Below is a small trained network, with its code and all its weights. Each question gives an input and a class and asks what happens when units are switched off, that is, made to give their printed mean instead of their output.

import numpy as np


def w(rows, s, z=0):
    codes = np.array(rows[::2]) - 128.0
    scale = np.full(codes.shape[1], s)
    scale[-1] = z or s
    return codes * scale


def f(y):
    return np.maximum(y, 0)


def log_softmax(a):
    a = a - a.max(-1, keepdims=True)
    return a - np.log(np.exp(a).sum(-1, keepdims=True))


def net(x, mask):
    res = np.array(x, float).reshape(1, 4) / 4 @ E
    y = f(res @ A[0][:, :-1].T + A[0][:, -1])
    res = res + np.where(mask, y, B[0][:, -1]) @ B[0][:, :-1]
    return log_softmax(res[-1] @ U[:, :-1].T + U[:, -1])


A, B = {}, {}
E = w([
[225,35,84,30,69,87],'x0',
[154,109,182,150,13,101],'x1',
[137,80,254,144,156,237],'x2',
[170,153,45,191,122,156],'x3',
],0.008)
A[0] = w([
[58,129,167,118,164,185,156],'N0',
[169,103,33,115,179,211,197],'N1',
[131,137,149,108,149,136,103],'N2',
[51,106,202,132,162,146,140],'N3',
[159,160,95,195,227,119,173],'N4',
[147,157,162,121,156,136,120],'N5',
[129,192,13,107,129,62,236],'N6',
[42,189,130,76,116,35,222],'N7',
[151,107,181,116,202,169,131],'N8',
[97,153,77,127,167,148,152],'N9',
[55,149,94,110,194,88,125],'N10',
[117,91,61,61,59,114,200],'N11',
[73,129,171,99,111,211,192],'N12',
[217,61,124,77,125,76,251],'N13',
[84,194,145,145,128,127,218],'N14',
[78,105,235,153,178,112,127],'N15',
[168,214,160,149,93,123,213],'N16',
[98,73,192,182,139,132,118],'N17',
[213,18,125,146,120,90,221],'N18',
[116,108,217,204,1,60,183],'N19',
],0.0095,0.0031)
B[0] = w([
[78,121,187,246,70,82,216],'N0',
[144,194,125,46,75,54,200],'N1',
[133,116,143,162,180,129,146],'N2',
[103,49,154,238,87,78,216],'N3',
[162,211,85,119,50,123,205],'N4',
[111,53,179,180,105,54,155],'N5',
[143,177,145,55,180,114,254],'N6',
[3,101,165,136,204,113,221],'N7',
[147,70,203,139,129,46,203],'N8',
[85,219,104,129,71,118,181],'N9',
[34,207,97,81,195,236,197],'N10',
[156,39,159,65,96,5,213],'N11',
[78,112,169,156,87,103,205],'N12',
[53,85,227,31,154,80,230],'N13',
[90,154,99,164,153,249,204],'N14',
[123,57,193,202,159,137,218],'N15',
[91,169,75,197,142,212,178],'N16',
[120,72,155,145,142,137,184],'N17',
[82,105,219,36,199,137,211],'N18',
[14,90,74,132,111,243,219],'N19',
],0.0063,0.0098)
U = w([
[131,58,103,131,160,134,129],'0',
[56,82,156,161,1,216,119],'1',
[189,105,110,135,92,180,4],'2',
[162,204,83,141,17,143,164],'3',
[63,136,97,145,150,247,182],'4',
[136,44,180,224,137,85,87],'5',
[119,93,182,39,116,82,162],'6',
],0.0096,0.0038)

Each question gives the input, the list of numbers given to net, and the class t.
The units are the neurons (one row each of A and B). Each row of codes is followed by its name. A weight is (code - 128) times the scale printed after its matrix; where a second scale follows, it is the last column's (A, B and U).
mask holds one flag per neuron, in row order. A switched-off neuron (its flag False) gives its mean, the last column of its row in B, instead of its output. The means were averaged over made-up inputs and are rounded, as every weight is.
A unit's drop is (log p(t) with every unit on - log p(t) with that unit switched off) / (log p(t) with every unit on - log p(t) with every unit switched off).
The circuit of an input: a set's keep is (log p(t) with only the set's units on - log p(t) with every unit switched off) / (log p(t) with every unit on - log p(t) with every unit switched off). Starting from the 12 units with the biggest drops (on a tie, the unit counted first), units are removed one at a time, each time the one whose removal leaves the highest keep (on an exact tie, the one counted first), for as long as the keep stays at least 0.8.
circuit, biggest first: the units of the circuit, biggest drop first
unit that matters most: the unit with the biggest drop
k most important neurons: the k neurons with the biggest drops, biggest first
drop of u: that unit's drop, to one decimal
input [-5,-2,0,8], class 3: unit that matters most	N4
input [2,-5,5,2], class 5: 2 most important neurons	(N6 N10)
input [-4,-2,-3,-8], class 4: circuit, biggest first	(N10 N11)
input [-8,-6,5,2], class 1: 2 most important neurons	(N4 N14)
input [-2,2,1,3], class 4: circuit, biggest first	(N11 N3)
input [-8,-4,0,-7], class 5: 3 most important neurons	(N3 N15 N19)
input [4,-7,-5,8], class 6: 2 most important neurons	(N6 N11)
input [-7,-3,2,4], class 1: 2 most important neurons	(N0 N6)
input [6,5,8,7], class 6: 2 most important neurons	(N18 N13)
input [-4,0,-7,3], class 4: 2 most important neurons	(N7 N10)
input [-4,2,-8,8], class 3: 2 most important neurons	(N4 N19)
input [5,8,1,1], class 6: 3 most important neurons	(N18 N13 N11)
input [-7,1,7,4], class 5: drop of N19	0.1
input [6,6,7,5], class 6: circuit, biggest first	(N18)
input [-1,-8,2,-2], class 1: drop of N0	0.2
input [-3,5,4,8], class 4: drop of N3	0.4
input [4,-8,-2,6], class 6: drop of N6	0.2
